[[-0.4 -2.1 -0.3 -0.5 -1.4 -0.8]
 [-0.9 -1.4 -0.9 -0.4 -1.6 -2.1]
 [-0.2  0.5 -1.3 -1.6  0.6  0.6]
 [-1.0  0.0 -0.9 -1.6  1.1  0.8]
 [-0.2 -2.1 -1.3 -0.9 -0.9 -0.5]
 [-0.5 -1.2 -0.5 -0.7 -1.7 -1.8]
 [-1.0  0.0 -0.6 -1.8  1.3  0.5]
 [-1.1 -0.2 -0.6 -2.1  1.6  0.2]] out 1.6

[[ 1.69  1.73 -1.60  1.17 -2.38  1.19 -0.29  0.60 -0.63  0.14 -0.36  0.39]
 [-0.48  0.75  0.51 -0.52  1.06  0.23 -0.12 -0.32  1.78  0.06  0.51 -0.34]
 [ 0.23  0.90 -0.07  0.18 -1.04  0.87 -0.02  1.05 -0.32  0.31  0.15  0.31]
 [ 1.18 -0.15  0.11  1.64 -0.05 -0.55  1.15 -0.64  0.31  0.42  0.41  0.62]
 [ 0.48  1.37 -0.31 -0.06 -0.08  0.57 -0.51 -0.10  1.15 -0.36  0.00  0.06]
 [ 0.18  0.25 -0.97  1.49  0.04  0.27  1.02 -1.02  0.90  1.70  1.25
  -0.70]] out 1.25

[[ 167.4   18.2  162.3  -68.1    8.4  168.8  152.9   38.3  163.9  -80.7
   149.1  156.9   73.5  157.9   72.4]
 [ 166.2   18.9   96.1   85.7   20.1  113.4   81.2  193.2   78.7   81.1
   115.3  119.9  229.8   89.9  231.3]
 [  -7.6  111.7 -135.0   41.8  107.4  232.6   44.6  120.1 -125.8   37.7
  -158.6  -42.1  146.2 -146.1  149.4]
 [  74.4  261.8   42.0   93.7  262.8  -55.5  127.4  145.4   29.8   82.8
    36.5   78.2  141.5   32.3  127.6]
 [ 114.9 -293.2  105.9  -17.1 -279.3  254.3   23.2   41.1  104.9  -13.1
   114.0  104.4   64.9  110.4   74.9]
 [ -91.1  105.6   10.4  104.2   80.8  226.2   88.4  115.8   27.5  110.5
   -45.4 -153.1  132.5   11.6  131.9]
 [ 133.7   21.7  119.4  119.7   13.0   97.8   81.6  169.3   98.7  122.6
   131.1   89.8  184.7  118.4  189.4]
 [  57.2   46.1   27.6  287.1   45.2   50.5   19.7  300.3    8.4  306.1
    46.1   30.7  255.0   25.1  248.5]
 [  87.2   82.1   97.5  197.2   73.5  -39.2  189.2  133.5   91.2  196.5
    91.8   76.6  114.3   95.1  106.2]] out 95.1

[[-234.5 -257.0   18.9  113.6 -251.1   83.1  242.5   99.8 -244.9    7.6
  -156.5  128.2  176.8 -167.1  -48.5]
 [-127.1 -165.2 -106.1  115.8 -135.3  126.4  112.3  114.3 -127.5   38.9
  -144.6  120.0   -1.9  -92.6 -117.9]
 [  42.8  -16.5 -170.3   -5.1   15.8    4.5   11.1  -22.0   -2.8  146.5
   -55.7   26.9  -69.6   23.9 -169.6]
 [-125.6 -111.7  168.9  -22.7 -134.5  -94.8   49.8  -65.2 -111.1    7.9
   101.3  -58.1  124.0 -123.3  148.2]
 [ 132.7  120.9   66.8  -47.4  144.9  -65.9 -127.7  -23.7  149.3 -134.0
   -21.3  -51.1  -46.0   94.4   55.3]
 [ -32.5  -68.8 -183.9  119.9  -54.9   87.5   66.1   95.4  -46.2  -26.4
  -225.1  106.2  -61.2   -5.8 -165.1]
 [-102.4  -87.3  -55.0   -7.1  -55.7  -22.3  144.1  -48.6  -98.0  311.8
   153.5   51.4  146.3  -45.0  -37.7]
 [-172.3 -157.4  161.6   53.5 -162.0   14.8  147.4  -11.1 -154.4  -32.5
     0.3   24.7  150.6 -150.6  122.6]
 [ 135.9  127.3 -182.4   -9.0  116.6   30.5  -52.7    6.6  113.5   39.2
    10.2   17.0 -118.5   94.3 -134.3]] out 94.3

[[ 0.125  0.622 -0.308 -0.558  0.079  1.835  0.081 -1.050 -0.733]
 [ 0.032  0.359 -0.308 -1.036  0.204  1.603  0.081 -1.050 -0.558]
 [ 0.234  0.768 -0.333 -0.075 -0.079  1.957  0.081 -1.043 -0.954]
 [-0.003 -0.044 -0.291 -1.717  0.326  0.926  0.081 -1.050 -0.174]
 [ 0.032  0.150 -0.308 -1.656  0.243  1.212  0.081 -1.050 -0.386]
 [ 0.022  0.024 -0.308 -1.737  0.274  1.058  0.081 -1.050 -0.270]
 [ 0.032  0.227 -0.308 -1.404  0.243  1.401  0.081 -1.100 -0.453]
 [ 0.032  0.227 -0.308 -1.375  0.243  1.401  0.081 -1.087 -0.453]
 [ 0.293  0.992 -0.308  0.387 -0.184  2.219  0.081 -0.926 -1.063]
 [-0.012 -0.126 -0.262 -1.735  0.346  0.767  0.081 -1.050 -0.093]] out -1.050

[[-1.8 -2.1  0.6 -2.2 -2.2 -1.9 -2.1 -1.7 -2.1 -1.8 -2.2  0.6 -2.2 -2.2
   0.5 -2.2]
 [-0.3 -1.6  1.1 -1.8 -1.8  1.4  0.5 -0.7  1.2  1.5 -1.8  1.1 -1.8 -1.8
   1.2 -1.8]
 [ 0.0 -1.7  1.1 -1.9 -1.9  1.4  0.6 -0.3  1.2  1.4 -1.9  1.1 -1.8 -1.9
   1.1 -1.9]
 [ 1.3  1.0 -1.7  1.1  1.2  0.7  1.2  1.2  1.0  0.5  1.2 -1.7  1.2  1.2
  -1.7  1.2]
 [-2.3  0.9  0.9  0.8  0.8 -1.4 -2.1 -2.3 -1.8 -1.3  0.8  0.9  0.7  0.7
   0.9  0.8]
 [ 0.5 -1.9  1.0 -2.0 -2.0  1.2  0.8  0.3  1.1  1.3 -2.0  0.9 -2.0 -2.0
   1.0 -2.0]
 [-0.6  1.2  1.5  1.0  0.9  1.6  0.3 -0.9  1.2  1.6  0.9  1.5  1.0  0.9
   1.5  0.9]
 [-1.9  1.2  1.3  1.1  1.1  0.1 -1.4 -2.0 -0.6  0.2  1.0  1.3  1.1  1.0
   1.3  1.0]
 [-2.3  0.9  0.9  0.8  0.8 -1.4 -2.1 -2.2 -1.7 -1.3  0.8  0.9  0.8  0.8
   0.9  0.8]
 [ 0.7  1.1 -1.5  1.2  1.2  0.9  1.0  0.5  1.1  0.8  1.2 -1.6  1.3  1.2
  -1.5  1.2]] out -1.5
